Here are made-up objects, facts about them, and rows of numbers that follow some of those facts. Name the object behind each unnamed row.

There are 4 kinds of fact about the objects: γ, σ, ψ, ζ.
grupler | γ a | σ k | ψ bitris skanok
zode | γ d | σ h | ψ fasti gaflu | ζ plaskem
grokun | γ b | σ h | ψ vigugra
flebrak | γ c | σ h | ψ pipu
skota | γ b | σ j | ψ flepem fune gridok lamo
trofak | γ d | σ k | ψ gridok trovem megal
stuza | γ d | σ h | ψ skabre togus brarar
fasti | γ d | σ i
sostidrum | γ b | σ h | ψ vigugra
trosin | γ e | σ i | ψ sekir
meve | γ a | σ h | ψ nastiklin
treklek | γ f | σ j | ψ tradu rimis bitris pozivu
dapok | γ a | σ h | ψ skabre vagruk lamo plopum
tradu | γ b | σ i | ψ pozivu
poge | γ c | σ h
boplos | γ a | σ j | ψ gridruk sostidrum
pegrebis | γ b | σ h | ψ mopo potri lamo
plene | γ a | σ i | ψ bruvan | ζ grimon
nastiklin | γ a | σ h
gridok | γ f | σ k | ψ fasti stotrok | ζ zode zedroske
zedroske | γ a | σ i
lofa | γ a | σ h | ψ nudre boplos
dritu | γ b | σ j
loflir | γ b | σ j | ψ rotrol
fegrodi | γ g | σ j
nusar | γ a | σ k | ψ rimis flebrak ludil
vimar | γ b | σ h | ψ skabre stuza nove
plarim | γ b | σ k | ψ fleskoful tradu
fistek | γ d | σ k | ζ plaskem
zaziplim | γ a | σ h | ζ finol
nadrage | γ a | σ i | ψ mopo gropon flepem | ζ trofak braski
stukil | γ a | σ h | ψ vagruk zevas bitris
tiklel | γ c | σ h | ψ sudro
sudro | γ a | σ k
skanok | γ d | σ h | ψ skabre fasti groklo
sogrisku | γ b | σ h | ψ skabre brider lamo
vibar | γ c | σ i | ψ vagruk bruskis
flepem | γ d | σ h
lamo | γ a | σ h | ψ skabre
braski | γ a | σ j | ζ vomen
nove | γ a | σ k | ψ debu
vodror | γ c | σ i | ψ zopos
debu | γ a | σ i | ζ zaziplim
saski | γ a | σ h | ψ brenar | ζ zode plaskem
vigugra | γ a | σ k | ψ sudro
muske | γ g | σ j | ψ skanok
stotram | γ b | σ k | ψ lusto | ζ stukil plaskem bistum
plaskem | γ a | σ i | ψ stotrok
gonol | γ d | σ h | ψ stotrok
pevom | γ a | σ i | ζ fedrir braski beskik
brakon | γ d | σ h
buskes | γ a | σ i | ζ mola tudral plaskem
brider | γ a | σ h | ζ bretron stukil plaskem bistum
brava | γ d | σ i | ψ fasti pozivu
lusto | γ a | σ j | ψ stoflun
batris | γ a | σ k | ψ skabre | ζ zode bistum
rimis | γ c | σ h | ψ siru megal
brenar | γ g | σ i | ψ ralok | ζ zedroske grume brider
tafe | γ b | σ h | ψ dapok dridrer | ζ stukil brider
fasida | γ a | σ h | ψ kases | ζ braski
getun | γ a | σ h | ψ vigugra | ζ fistek
trabril | γ a | σ j | ψ zoklu sostidrum mubri
dokan | γ a | σ j | ψ meve sudro
bruvan | γ a | σ i | ψ brodro
sodrol | γ a | σ h
fleskoful | γ d | σ k | ψ skabre flita | ζ stukil
flaskupil | γ c | σ h | ψ flebri plopum
grelikek | γ a | σ j | ψ groklo vigugra
piresen | γ d | σ i | ζ skabre brarar
pufor | γ a | σ i | ψ zopos gaflu pozivu
tupler | γ d | σ h | ψ potri gridok togus
trovem | γ c | σ k | ψ flita skanok
groklo | γ b | σ k | ζ getun brenar grimon
zevas | γ d | σ j
mopo | γ d | σ i
grimon | γ d | σ i
gaflu | γ a | σ k | ζ fistek grimon
fefas | γ a | σ i
skabre | γ d | σ i | ζ brarar
troril | γ a | σ j | ψ zode | ζ tudral
fluflur | γ a | σ h
grume | γ a | σ h
venu | γ e | σ k | ψ rimis gonol | ζ gropon
fedrir | γ c | σ k | ψ flebri muske raplal
zuzik | γ c | σ i | ψ fliplobok pufor muske
kligro | γ b | σ h | ψ vigugra
ledrus | γ a | σ j
dapo | γ a | σ k | ψ gropon
raplal | γ a | σ i | ψ gropon | ζ bistum
vutil | γ a | σ i | ψ vigugra
bretron | γ b | σ i | ψ bitris
nuskipim | γ c | σ k | ζ gropon
dridrer | γ c | σ k
siru | γ a | σ h
vipa | γ a | σ j | ψ breza
flistis | γ c | σ j
gridruk | γ b | σ k
nosinum | γ a | σ h
tudral | γ a | σ k | ζ beskik
bitris | γ g | σ j | ψ nosinum stotrok groklo stoflun | ζ fistek grimon
megal | γ f | σ i | ψ skanok
bistum | γ a | σ h | ψ dridrer | ζ plaskem
nudre | γ a | σ i | ψ nosinum | ζ braski bistum
flaklon | γ a | σ h
brizi | γ c | σ h | ψ skanok
stire | γ f | σ j | ψ bruskis
kotik | γ a | σ j
brarar | γ a | σ j
pozivu | γ a | σ h | ψ gropon groklo
mola | γ a | σ h | ζ zode
trifo | γ a | σ i
gozek | γ d | σ h | ψ skanok ledrus | ζ troril
bruskis | γ c | σ k | ψ fune groklo grimon
vifla | γ g | σ k | ψ bruvan
deto | γ d | σ h | ψ fune
stafur | γ a | σ h | ψ treklek vibar
togus | γ f | σ i
finol | γ e | σ h
bufoskul | γ b | σ h | ζ venu
klegrena | γ a | σ h
flita | γ a | σ i | ψ sostidrum
breza | γ e | σ j | ψ raplal
skolumek | γ c | σ k | ψ velek | ζ zode plaskem
vomen | γ g | σ h | ψ bruvan | ζ plaskem
fluge | γ c | σ i | ψ skabre brakon meve pevom gonol | ζ gaflu mubri
fote | γ d | σ j | ψ pegrebis zedroske
drubrun | γ b | σ j | ζ mola
fliplobok | γ e | σ k | ψ skabre potri
pipu | γ f | σ j | ψ mopo flepem
flebri | γ e | σ i | ψ flepem nove
brodro | γ a | σ h | ψ debu stoflun
ralok | γ b | σ j | ψ rotrol bitris poge
ploskir | γ c | σ i | ζ flistis
lasake | γ a | σ i | ψ potri zevas bruvan | ζ vomen gozek stotrok
vagruk | γ a | σ i | ψ zopos
rotrol | γ a | σ h | ψ nosinum skanok
gropon | γ g | σ j | ψ lamo groklo | ζ stotrok
stefugro | γ a | σ k | ζ grimon ledrus
mokla | γ a | σ k | ψ pozivu
fune | γ e | σ k | ψ gropon fasti
stotrok | γ d | σ h | ψ skabre fasti | ζ plaskem grimon
sekir | γ a | σ j | ψ rimis trovem
plopum | γ e | σ i | ψ skabre brarar | ζ bitris
velek | γ b | σ j | ψ rotrol
druflur | γ b | σ h | ψ flepem
zogrom | γ g | σ j | ψ trifo muske
potri | γ b | σ k | ψ fasti groklo
beskik | γ d | σ j | ζ grimon
pluruvar | γ b | σ k | ψ ralok
laflis | γ a | σ h | ψ nastiklin
lodrol | γ b | σ i | ψ fune breza
skaler | γ c | σ h
stoflun | γ a | σ h
stiflir | γ c | σ i | ψ skabre togus
ludil | γ a | σ k | ψ bruvan
zoklu | γ a | σ i | ζ bretron
gagul | γ d | σ i
mubri | γ c | σ j | ζ troril
fuskas | γ a | σ j | ψ pipu
zopos | γ c | σ k | ψ poge pozivu | ζ plaskem
gripam | γ d | σ k | ψ fliplobok zaziplim gridruk
kases | γ a | σ h | ζ gridok
godra | γ e | σ i | ψ potri
flogre | γ e | σ i

Named rows:
fistek: [ -7   1   5  -1  17  -8  22  25   2   1  19 -23   2 -23   5  29   4  -2
  10   6  29  -2  -1   8   5   3  17]
gridruk: [-11  -1   4   3  17  -5  25  22   1 -15  24  -7   7 -17   2  10  12  -6
  21  10  26   2   9   6  -3  -3  21]
dokan: [  2   2  12   2   4 -11  16   4  -4   6  -2 -19   1  16  -1 -10   4  -4
  -3   0   1   3  19   4 -24 -16   4]
braski: [ -6 -11  27   7  -1  -9  14   8  -7  18   4 -14   0   9   4   0   2   6
   2 -14   3  -9   0   0  -9 -22   0]
brenar: [ -2   3  -8 -17  -6  -4 -12   1  -4  -7  -8  -6  -9 -11   0   8   5   4
  -8  -1   8  16   2  10   0   5  -9]
dapok: [-13   7 -15   0   1   3 -12 -21   2   1   2   4   3  19  -8   2  10  -6
 -10  -8 -10  15  12  20   2   3 -11]
mubri: [  1  -3   8   2  -1 -13  12  13  -4  21  -6 -24  -2   3   5  -6   0  -7
   6  -9   7  -8   3  -3  -1 -20   5]
kligro: [ -7   5 -10  -4   9 -18  -1 -13  -6 -15 -18   6  -4  17 -14  -5 -10  -3
   3 -11   0  25   6  19  -7  10 -12]
sodrol: [ -3   0 -14   2   4  -5  -7 -15 -12  -3   5   1  -4   4 -12  -8   8   0
   8 -13 -11  10  -5  17   3  -3 -14]
fasti: [ -2   4 -15   3   0  -6  -4  -7  -1  -5  18  -5   4   3 -11   1   8  -3
   9  -4   6   6  -8  17   7  -2  -4]
kases: [  0   7 -12  -1   2  -2 -13 -14 -12  -3  -2  -2 -10  -9   1   0   5   4
   2 -17  -8  11 -11  15   3  -6 -18]
fluflur: [ -3  -1 -14   2   4  -5  -7 -15 -12  -3   5   1  -5   4 -12  -9   8   0
  10 -13 -11  10  -4  18   3  -2 -13]
piresen: [  3   7 -17   5   1  -9  -2  -6   3  -8  12  -1   0  -4  -9  -6   1  -4
  13  -3   2  11  -9  19   3  -6  -3]
pluruvar: [ -6  -2   5  -5  13  -6  23  20   7 -19  21  -7  14 -10   1  14  11  -3
   9  17  27   9  18   6 -10   4  20]
gozek: [  8  -5 -12  -6  -6 -12 -14  -9   0   8  -2  -5  11  12  -8   8  -2   6
  -9  -7  -1  13 -13  14   9   7 -14]
vagruk: [  0  -3  -9  -6   2  -7  -3  -9  -4  -9   8  -2   5   5 -12   3   8   4
  -2   3  -1  17   8  16  -6   7  -5]
stoflun: [ -3  -2 -14   1   4  -7  -8 -15 -13  -3   5   0  -5   4 -12  -9   8   0
   8 -12 -10  10  -6  17   2  -3 -13]
tupler: [  2   6 -16  -1  -3  -9 -12 -15   2  -5   3  -3   3  19 -14  -1   3  -4
  -4  -6  -2  14  -3  21   1   4 -12]
mokla: [ -2  -7   7  -6  13  -3  22  20   3 -14  26 -10  10 -14  -4  16  15   2
   3  21  19   9  18   8 -15   4  20]
stafur: [  1  -3 -13  -4   1  -6  -9 -16  -9  -6   1   0   1  11 -14  -4   7   2
  -4  -5  -9  17   3  18  -4   4 -13]

Rows to name:
No name comes twice in this set of rows, the named rows included.
[ -6   1  -8  -3   6  -8   0 -10  -3 -10   4   1   0   5 -12   3   3   1
   0  -1  -2  18  11  19  -8   7  -4] : flita
[  3  -4  13 -13   2  -5  16  28  10 -11  15 -10   8 -26   7  26   7   5
  -4  16  30  10   6   2  -9   1  14] : zopos
[  9  -4   6 -13 -10  -9   5  17  -3  18 -14 -27   2   5   5  -5   6  -1
 -12   6   8  -1  13  -8  -9 -11   3] : bitris
[ -4   6  -5  -2   3   1  -6  -8  -8  -8   7  -2  -8 -15   3   6   6   5
   5 -10   1  10  -6  15   0  -5 -11] : zoklu
[-20  12  11  -2   9  14  14  14  21  -4  17  -1   7 -21  22  32  11  -3
 -11  10  20   6  22  10  -6  -7  19] : batris
[  6  -5   9  -8 -14  -7   4  12  -2   5   2 -21   6  18  -4 -15  18  -3
  -7  10   9  -1  18  -4 -16 -16   4] : muske
[ -4   0   8   1  -5  -9  11  12  -5   7   1 -19  -8   9  -3 -20  11  -9
   9  -4   6  -6  11  -1 -10 -24   7] : fegrodi
[ -4  -5   0  -4  19  -3  24  24   5   4  15 -13   5 -36  11  18   7   0
  11  13  13   3   8   5   2  -3  21] : stefugro
[ -1   3 -13  -5  -3 -12  -9 -11  -4  -8  -6   2  -4  15 -18  -5   1  -4
   0  -9  -2  18   1  18  -1   6 -12] : tiklel
[  2  -2   0  -9  -5  -2  -9  -7  -1  -8   2   1   3  -8   1  13   4  13
 -11  -3   2  17  -2  13  -7   1 -11] : raplal
[  1  -8 -10 -14  -8  -3 -10  -4  -4  -8   9  -3   6   5 -14  -1  18   3
  -4   7   2  13   8  11  -1   7  -6] : megal
[ -6 -12   0 -14 -12 -10 -14  -4  -4   2 -14   4  -6  10 -10   7   0   9
  -9 -12   0  16  -5  12   6   6 -17] : vomen
[ -7 -12  20  -1   5  -8  23  22  15  -6  26  -5  15  -5  -1  30   3   3
   1  11  29   6   3  10  -7   3  19] : trofak

Now the same objects, written a new way:
Named rows:
stukil: [  1  13 -25 -12  15  -1  13   7  12 -26 -13  10  26 -13  -8]
tiklel: [  2   6 -18  -5  18   2  10   8  19 -25 -32  10  25 -19   0]
pevom: [  5 -10 -16 -18   8  17  16   9  27 -27 -38  14  25  -6  12]
zuzik: [  0   5 -18 -15  21  -4  14  15  21 -22 -28  13  22 -16   1]
piresen: [  4  -4 -21 -19   9  14  12   2  27 -22 -32   8  20  -9  12]
vibar: [ -7  10 -22 -21  10  -7   1  12  11 -28 -10   3  32  -4  -2]
mopo: [  9  14 -18  -5  17   4  16  -7  23 -22 -19   9  18  -4  16]
nudre: [  3  -1 -24 -28  18  12  11  12  25 -23 -25  19  22 -19  -8]
lodrol: [  0   4 -17 -14  21  -2  10  14  26 -25 -24  20  26 -14  -5]
trifo: [  9   5 -14  -8  13   5  13   4  21 -27 -31  15  33   1  14]
dritu: [ -1   5 -19  -1  10  12  19  -1  12 -26 -18  12  20  -1  12]
bitris: [ -5   7 -25  -4  29  18  24  18  42  -1 -11   6  10 -32  -5]
muske: [ -7   1 -28  -8  12   1  18  17  21 -14 -17  22  21 -25   3]
brarar: [  2  -1 -18  -4   5  11  15   1   7 -23 -22   5  27  -1  14]
beskik: [ -5  -2 -21  -5  10  26  15  11  30 -10 -31  -7  21 -10  15]
boplos: [ -4   1 -21  -6  22   8  12   9  13 -18 -28   9  24 -20  -6]
kotik: [  6   4 -19   1  12  14  13  -4  15 -17 -27   9  32 -11  16]
fedrir: [-26 -10 -15 -13  25   9   9  19   1  -4  -8  17  11 -20  16]
zopos: [-26   3 -35 -18  33  28   2  30   7  -3  -8  23   9 -19  17]
mokla: [-25  -2 -15 -16  24  12  14  20   6  -2  -6  21  17 -16  15]

Which object is each row?
No name comes twice in this set of rows, the named rows included.
[-24 -11  -2  -6  43  16 -13   6  -5  -9 -24  -3  12 -16   0] : vigugra
[ -4   5 -14 -18  24  14  11  21  38 -19 -27   2  25 -15  -8] : plene
[ -1   1 -14  -9  27  17  -1   9  24 -25 -38  -6  23 -19 -18] : getun

Now the same objects, written a new way:
Named rows:
raplal: [ -6  -3   6 -28  -9  -5  -1   5  -1  -5  -1  15  -4  -2 -13]
fedrir: [  7  -1  -2  12  -2  -6 -10 -15  -4  -6  -4   2  17  -6   0]
rimis: [-3  1  6 -3 -8 -7 -5 -6 -1  2 -3  8  4  0 -3]
pozivu: [-3 -1  5  0 -7 -8 -3 -5 -2  7 -3 15  1 -3 -9]
skolumek: [ 13  -3   4  13  -4  -5  -9 -11  -1  -6  -3  -2  19  -5  -2]
dritu: [  3   3   6  14  -3  -4  -1  -2  -4 -16  -1   4  20  -9  -6]
gaflu: [  9   0   5  19  -2  -7   0  -2  -8 -10  -3   1  19  -5  -2]
fefas: [-10   2   8 -24  -8  -6   6  13  -7 -13   0  12   0   0  -9]
bretron: [-13   1  -1 -26  -8  -5  -2   5  -2  -9  -1  18  -4  -3 -12]
grimon: [-13   5   7 -28  -7  -7   3  10  -7 -14  -1  13   2   0  -6]
finol: [-23   0  19   8  -9  -5  -6  11 -12 -17  -5  -6   4  -5  -2]
fune: [ 11  -3  -1  15  -4  -5 -10 -11  -5  -1  -3   8  16  -9  -5]
grupler: [  9  -5   0  15  -3  -6  -7 -12  -4   0  -3   6  16  -9  -6]
bruvan: [ -7  -1   4 -26  -8  -4  -1   5  -2  -9  -1  15  -8  -1 -11]
lofa: [-2  0  4  1 -7 -6 -3 -1 -2  2 -3  5  0 -1 -4]
zoklu: [ -8   2  11 -25  -8  -6   6  14  -6 -13   0  11   1   1  -9]
sodrol: [-3  3  9  4 -6 -8  3  6 -6 -3 -2  6  6  0 -3]
fasida: [ 1  0  7  1 -8 -7 -3  1 -1  2 -2  4  2 -1 -5]
stiflir: [-10   0   0 -32 -11  -4  -7   8  -5  -4   0  -2   1  -2  -1]
nove: [10 -3  0 17 -2 -5 -7 -9 -3 -4 -3 -1 14 -7 -3]

Name these rows:
No name comes twice in this set of rows, the named rows included.
[ -4  -1   5 -27  -9  -3   0   3  -6  -8  -1  19  -7  -2  -8] : brenar
[-4  2  2  3 -8 -6 -5  1  0  0 -3  7  2 -1 -7] : druflur
[ 10   0   4  20  -1  -6  -1  -2  -6 -13  -2  -3  16  -4   0] : sudro
[ -4   2   0  -3  -9  -6 -10   2  -4   8  -1 -12   6  -2   4] : stuza
[ -4   0  -3   0 -10  -6  -9   5  -6  12   0 -16   4  -4   5] : lamo
[ 11  -4   6   8  -5  -2  -5 -14  -4  -3  -2   9  13 -12  -4] : gropon
[ -5  -1   1 -28 -13  -3  -7  13  -6  -2   1  -2  -1  -3  -2] : plopum
[ 10  -3  -2  12  -5  -5 -13  -6  -3   1  -1 -18  20  -7   4] : fleskoful
[ 0  2 11  6 -9 -8  2 10 -2 -5 -2  4 10  2 -8] : bufoskul
[  6   1   5   6  -3  -3  -8 -13   0  -9  -2   2  16 -10  -3] : fote
[ 11  -3  -5  15  -6  -4 -13  -4  -7   1  -1 -11  17  -9   4] : fliplobok
[-5  0  5 -5 -8 -8 -6 -7 -2  6 -3 11  7 -2 -5] : brizi

